Here are made-up elements, facts about them, and rows of numbers that follow some of those facts. Name the element behind each unnamed row.

How the elements are related:
q514	τ	q198; q684	τ	q769; q684	τ	q339; q901	τ	q862; q901	τ	q198; q375	τ	q610
q375	τ	q434; q285	τ	q258; q285	τ	q389; q141	τ	q757; q141	τ	q239; q810	τ	q425
q544	τ	q67; q306	τ	q742; q80	τ	q277; q80	τ	q728; q307	τ	q389; q630	τ	q353
q29	τ	q186; q300	τ	q348; q300	τ	q5; q336	τ	q472; q391	τ	q361; q675	τ	q980
q675	τ	q5; q675	τ	q440; q932	τ	q980; q932	τ	q636; q267	τ	q601; q267	τ	q854
q117	τ	q655; q117	τ	q660; q274	τ	q592; q274	τ	q586; q274	τ	q235; q266	τ	q562
q266	τ	q177; q902	τ	q418; q312	τ	q46; q456	τ	q831; q456	τ	q472; q456	τ	q994
q456	τ	q919; q840	τ	q20; q313	τ	q389; q364	τ	q388; q105	τ	q834; q105	τ	q67
q596	τ	q732; q596	τ	q862; q596	τ	q770; q326	τ	q636; q260	τ	q651; q260	τ	q344
q260	τ	q615; q694	τ	q5; q960	τ	q742; q960	τ	q502; q793	τ	q153; q699	τ	q5
q699	τ	q863; q45	τ	q817; q993	τ	q592; q993	τ	q182; q993	τ	q671; q577	τ	q239
q53	τ	q644; q431	τ	q509; q466	τ	q353; q466	τ	q338; q548	τ	q434; q423	τ	q354
q423	τ	q949; q423	τ	q925; q252	τ	q552; q252	τ	q186; q224	τ	q541; q381	τ	q235
q77	τ	q986; q77	τ	q348; q77	τ	q35; q816	τ	q337; q816	τ	q701; q515	τ	q623
q515	τ	q442; q515	τ	q770; q819	τ	q225; q819	τ	q769; q244	τ	q623; q221	τ	q975
q945	τ	q636; q879	τ	q308; q592	β	q781; q732	β	q961; q121	β	q417; q121	β	q184
q374	β	q609; q544	β	q307; q80	β	q217; q307	β	q863; q315	β	q244; q264	β	q29
q63	β	q986; q184	β	q121; q770	β	q781; q267	β	q961; q615	β	q381; q795	β	q609
q182	β	q902; q783	β	q599; q783	β	q344; q266	β	q945; q902	β	q182; q840	β	q364
q198	β	q789; q198	β	q515; q198	β	q312; q609	β	q374; q609	β	q226; q596	β	q873
q636	β	q350; q637	β	q46; q338	β	q699; q663	β	q869; q663	β	q744; q699	β	q338
q369	β	q35; q671	β	q515; q671	β	q312; q92	β	q994; q986	β	q601; q577	β	q389
q682	β	q509; q890	β	q919; q890	β	q943; q873	β	q288; q472	β	q757; q252	β	q932
q353	β	q258; q643	β	q620; q254	β	q350; q498	β	q975; q337	β	q184; q601	β	q63
q221	β	q824; q905	β	q80; q592	Ξ	q821; q971	Ξ	q816; q684	Ξ	q339; q664	Ξ	q224
q121	Ξ	q388; q544	Ξ	q92; q306	Ξ	q388; q700	Ξ	q779; q869	Ξ	q359; q347	Ξ	q769
q742	Ξ	q313; q863	Ξ	q792; q184	Ξ	q655; q770	Ξ	q155; q445	Ξ	q819; q182	Ξ	q525
q980	Ξ	q769; q740	Ξ	q155; q789	Ξ	q155; q225	Ξ	q699; q258	Ξ	q471; q502	Ξ	q836
q663	Ξ	q63; q92	Ξ	q764; q993	Ξ	q552; q577	Ξ	q105; q231	Ξ	q580; q599	Ξ	q791
q660	Ξ	q389; q890	Ξ	q105; q418	Ξ	q623; q994	Ξ	q264; q5	Ξ	q623; q389	Ξ	q834
q781	Ξ	q637; q862	Ξ	q949; q644	Ξ	q274; q308	Ξ	q616; q945	Ξ	q518; q961	Ξ	q77
q905	Ξ	q156; q348	Λ	g; q592	Λ	b; q514	Λ	g; q971	Λ	c; q684	Λ	f
q664	Λ	a; q732	Λ	c; q901	Λ	b; q277	Λ	a; q121	Λ	a; q239	Λ	b
q374	Λ	g; q744	Λ	e; q810	Λ	c; q417	Λ	b; q544	Λ	a; q306	Λ	e
q700	Λ	g; q232	Λ	d; q80	Λ	c; q307	Λ	f; q869	Λ	e; q315	Λ	a
q347	Λ	f; q264	Λ	d; q616	Λ	a; q742	Λ	c; q235	Λ	c; q29	Λ	d
q863	Λ	e; q217	Λ	c; q831	Λ	b; q300	Λ	c; q270	Λ	g; q336	Λ	f
q391	Λ	c; q63	Λ	a; q675	Λ	a; q153	Λ	a; q184	Λ	a; q770	Λ	b
q445	Λ	b; q226	Λ	b; q932	Λ	d; q267	Λ	c; q615	Λ	b; q186	Λ	b
q795	Λ	b; q182	Λ	a; q783	Λ	e; q117	Λ	b; q980	Λ	a; q740	Λ	g
q20	Λ	g; q789	Λ	e; q266	Λ	d; q949	Λ	a; q562	Λ	f; q902	Λ	e
q440	Λ	a; q312	Λ	a; q672	Λ	e; q840	Λ	d; q620	Λ	b; q198	Λ	b
q364	Λ	g; q105	Λ	a; q509	Λ	b; q609	Λ	a; q35	Λ	d; q596	Λ	e
q636	Λ	c; q326	Λ	a; q925	Λ	a; q225	Λ	a; q260	Λ	f; q694	Λ	a
q637	Λ	c; q338	Λ	e; q258	Λ	c; q757	Λ	f; q502	Λ	b; q663	Λ	e
q361	Λ	d; q699	Λ	c; q369	Λ	d; q671	Λ	e; q824	Λ	b; q92	Λ	b
q986	Λ	g; q993	Λ	a; q975	Λ	b; q919	Λ	c; q577	Λ	c; q53	Λ	e
q231	Λ	c; q599	Λ	c; q660	Λ	a; q682	Λ	a; q890	Λ	d; q431	Λ	e
q873	Λ	a; q418	Λ	b; q466	Λ	a; q994	Λ	b; q610	Λ	c; q472	Λ	f
q548	Λ	f; q423	Λ	a; q252	Λ	g; q804	Λ	c; q353	Λ	c; q71	Λ	a
q5	Λ	c; q943	Λ	c; q389	Λ	c; q381	Λ	f; q643	Λ	b; q781	Λ	b
q254	Λ	a; q498	Λ	a; q862	Λ	e; q46	Λ	c; q344	Λ	e; q816	Λ	f
q644	Λ	a; q515	Λ	e; q337	Λ	b; q308	Λ	a; q350	Λ	c; q288	Λ	a
q601	Λ	g; q244	Λ	a; q221	Λ	c; q177	Λ	a; q945	Λ	b; q879	Λ	c
q961	Λ	c; q905	Λ	b

Known rows:
[  5 -12 -16  -1  -5   3  -5  -3   4  13   7   1  -7  15   6   8   8   4
   1   7 -17   0  -3   9   5  -5  16  10   0   5  14   4  -7   4  -7 -18
   4   2] -> q347
[ 2  3  2  0 -2 -3  3 -3  4  6 -1 -2  2  4  1  7 -5 -1  0 -3 -4  0  2 -2
 -3  8  0 -1 -6 -6  2 -1 -1 -6 -2  1 -1  0] -> q586
[ 0  3  5  0 -4 -4  1  0  3  5 -1  2  6  3 -3  4 -3 -3 -1 -2 -3  3 -1 -2
 -1  4  2 -3 -7 -3  1 -1  1 -3  0 -5  0  1] -> q831
[-24   7  -3  10  -7  -9  10  -3  14  -1 -13  -3   1 -27  15  11   7 -18
 -18  26  13   3  30 -13 -10   3 -19  -8  -6   9 -10  -3   3 -15   7   7
 -11   2] -> q660
[ -1   4   7 -12 -18   0   3  -7  -3   4   4   5  -1   4   2   8  -2  -2
  -7  12  -4  -3  -7   6   8   4  -6  -6  -9 -12  -4   2   1  -1   8   7
   1  -7] -> q344
[ -1  -8   1   0   1   3  -3  -2  -1   0   0  -1   6  -1  10   3   4  10
   3  -1  -6  -6 -10  -5  -8  -5  -7  10  -4  -7   7   6  -3  -7   0  -3
  -2  -1] -> q381
[ -2  -5  -1   2   6   6   1   1  -1 -10   1  -2  -1   0   8  -3   2   3
   1  -1  -2  -3  -4   0  -5  -2   1   5   3  -2  -1   0  -1   4  -3   2
  -3  -3] -> q141
[ -6  -2  -5   1 -10  -3   5  -3   8   8   0   3   3   2   4   7   4  -8
  -5   8  -5   3   7   0   3   2   5   2  -4   5   4   1  -2   0   0 -16
  -2   2] -> q502
[  6   9  -7   3  -6 -14   8   0  -2   5  -4   3  -5   0 -26   1   0 -13
  -1   6   0   5   1  -7  11   4   7 -11  -1   0   1   2   4   5  -3   5
   0  -4] -> q636
[ 1  2  2  7  2 -5  0  4 -3 -4 -1  2  3  1 -5  0  2 -4  1 -2 -4  1  2 -4
 -2  0 10 -2 -2  0 -1  0 -3  4 -4 -4 -1 -1] -> q643
[ 4 -5 -2  2  6  3 -2  1 -2 -5  3 -1  0 -2  4 -1  4  5  0  4 -5 -4 -5 -2
 -5 -6  0  0 -2 -1  3  4  0 -2 -4  0 -1 -1] -> q548
[ -2  -4   2 -11  -4   6   2  -4   3   2   4   4   5   0   4  -1  -1   0
   1   4   1   5  -9   2   1   2  -7  -1  -5  -2   2  -1   7  -1   6  -3
   0   0] -> q943
[ -5 -10 -13  -6  11   8   5  -5  -2  -7  -9   1  -4  -9  -3  -7   7   1
   3  -2   6   1 -16  -3   4  -1 -12  12   9   1   9   6   7   7   4  -3
  -2  -4] -> q932
[ 2  2  3  0 -4 -4  0 -1  1  5  0  3  4  1 -4  2 -2 -3  0  0 -2  3 -1 -2
  0  3  1 -4 -5 -1  1  0  3 -2  1 -5  0  2] -> q610
[ -8  -2  -8   3 -10  -3   2  -2   9  14  -1  -5  -6   3   8   9   3  -4
  -3   9  -1   2  13   3   2   2   4   3   1   6   2  -2  -6  -2  -2  -5
   0   5] -> q225
[ -2  -6 -14  -2   7   0   6  -4  -2  -4  -9  -5 -12  -5  -8  -6   7  -3
   4   0   9  -1  -7  -5   7  -3  -5  10  13   8   2   3   4   9   0  10
  -2  -7] -> q694
[-8 -7 -1 -6  2  8 -3  0  1  1  0 -6 -4 -3 12 -1  2  6  3  0  4  0 -6  4
 -1 -1 -9  7  6 -2 -1 -2  1 -2  2  4  1  2] -> q312
[ 0 -4 -1  1  4  5  0  0 -2 -7  1 -2 -1  0  7 -1  1  3  0 -1 -2 -2 -2  0
 -3 -2  1  3  1 -1 -1  0 -1  2 -2  1 -1 -1] -> q793

Name these rows:
No name comes twice in this set of rows, the named rows included.
[  0  -8 -13  -4   9   1   8  -5  -4 -12  -7   3  -5  -7 -11  -9   9  -4
   4   0   4  -1 -14  -8   5  -3  -3   9   9   6   6   6   8  12   2   1
  -3 -10] : q300
[ -5 -11 -10   4   2   7   1  -1   4  -5   4  -2   0  -2  14   3  11   3
  -5  13 -10  -3   1   0  -2  -8   3   6  -2   6   7   5  -4   0  -5 -10
  -4  -1] : q684
[ 11  -5  -3  -9  16   3   3  -4  -7 -17  -6   2  -3  -5 -16 -16   2  -2
   7  -8   8   2 -22  -9  -1  -2  -5   1   7   2   0   3  16  11   2  14
  -1 -10] : q699
[  2  -8  -2   2  10   8  -2   2  -3 -10   4  -3   0  -3   7  -4   5   6
   1   4  -6  -3  -7  -2  -7  -8   1   3  -1  -1   3   5   0   0  -4   1
  -2  -3] : q260
[  2  -6 -27  -4 -12  -8   3  -9   6  23  -6  -3 -19  14 -12   8   6  -6
   4   4  -1   2  -3   5  18   3  12  16  12  12  13   4   0  11  -3 -10
   4  -1] : q980
[  6   8   9  -2   2  -5  -8   3  -4   6  -2  -6  -3   2  -8   0  -8   1
   6 -10   7   4  -3  -2  -5   5  -4  -6   1  -7  -5  -3   2  -6  -1  18
   4   4] : q949
[-13 -15  -7   3   4   8   5   0   7  -4   3 -13  -5   1  22   5   8   3
   1   7  -5  -1   4   0  -4  -2   4  14   1   5   2  -2  -9   1  -8  -4
  -5  -3] : q993
[ -3  -5 -10  -1   5   1   2  -1  -1  -4  -5  -6  -9  -4  -2  -4   5  -1
   4   0   7  -1  -5  -3   2  -2  -2   8  10   5   0   1   1   6  -1   8
  -1  -5] : q326
[  0   1 -14  -3  -2  -8   5  -5   1   8 -11  -2 -11  -2 -16   0   2  -7
   4   0  11   1  -2  -4   9   2  -5   5   9   6   3   3   6   4   3  10
   0  -4] : q440
[ 12   5   6   2  12  -3  -4   7  -5  -6   2  -1   0   0 -11  -6  -4  -1
   3  -7   3   6  -6  -3  -5   3   3 -13  -2  -6  -6  -3   6   1  -5  14
   1   1] : q264
[-11 -10  -3  -8 -20   4   7  -3   2   5   9   1   3   2  10   5  10  -4
  -4  24  -6   2  -6   3  10  -1   1   2  -5  -3   1   1  -1   3   7  -8
  -3  -4] : q599
[ -1  10  -3   2 -16  -2 -10  -1   0   6   1  17  -5   1   4   5   3  -4
 -16  14  -1  -1  17  17   8  -7   3  -9   4  11  -2   3  -2   5   9 -17
   6   8] : q862

The same elements again, as new rows of numbers:
Known rows:
[  2  -2   0   6   7   5 -11  10   1  -2   4   1  12] -> q552
[ 12   3  10  10  -3 -14 -28  14 -12 -15  23 -21   2] -> q623
[ 4 -4  4  2  9 -3 -4  3 -1  3 -1  2  8] -> q792
[  9 -12  21   3  11  -7  32   8 -25  -2   1  28 -12] -> q300
[-10  -1  -2   9   0   8  -7   9  -3  -4  10  -2  21] -> q239
[ -2   3  12  -7  10 -17   7 -12  -1  12 -16   4   7] -> q423
[  6  -3   8  -7   9 -11   3  -8  -1  12 -11   5   5] -> q819
[ -5  11 -19   2 -17  18  -2  -2  22  -3   1  -9 -30] -> q225
[  3  -4  -3   9   9   7 -13  17   1  -5   8   0  15] -> q434
[-11  -3  15  18   3   9  15  16 -11 -20   5   8   8] -> q986
[-4  2  9 -7 -5 -3  7  1  2  7 11  2 19] -> q620
[-24  -8  -7   0   3  -1 -12  19 -12   7   2   0  11] -> q615
[  4  -3   0   6   8   3 -10  12   0  -2   4   2  13] -> q425
[-9 -2 -2  8  1  7 -8  8 -4 -3  9 -4 21] -> q186
[15 -6  0 -2  2  7 -5 10 11  2 12  4 21] -> q919
[18 -4  3  3  3  7 -5  5  7 -3 13  1 18] -> q46
[  5  -2   9 -12  10 -14   5 -14  -4  17 -17   8   5] -> q456
[  4  -4   8  -4   8 -10   1  -4  -3   8  -8   5   5] -> q224

Name these rows:
No name comes twice in this set of rows, the named rows included.
[  6  -8 -10   5  11  15 -15  12   6   2   4   4  19] : q235
[  4  -3   5 -10  10  -8   4 -15   4  19 -21  10   8] : q274
[ -8   6 -15  -6 -27  13   8 -14  11   2   0  -8 -30] : q445
[  9   1 -17  -6 -30  30  -6   4  33   7  19  -3 -34] : q389
[-10   6 -23   0 -18  21  -1  -1  31   4  -5  -6 -26] : q182
[ 9 -7  1  0  8 -4 -5  4 -4  2  1  4  9] : q804
[  8  -8  -3   3   8   4 -11   9  -2   1   6   2  12] : q610
[ -4   6   2  -9 -30  10  38 -10   9   4  11   9 -41] : q945
[-10   0 -17  -7 -35  17   7  -2  32   6  11  -6 -22] : q994
[-2  2 19 -9 -4 -8  9 -8  7  1 -6  1 17] : q364
[ -4  -2  27   7  12 -14  42   6 -20  -3  -3  24 -13] : q675
[ -6  -3   8 -17   0 -10  10   2  16  20  -3   9  17] : q381
[ -6  20 -61 -15 -19 -18   2 -15 -11 -76  19 -48 -28] : q770
[  9   5  16  -1   2  -9  11 -10  11   4  -4   1  14] : q312
[ 13   4  11   5  -1 -22 -24  11 -14 -17  20 -21   5] : q442

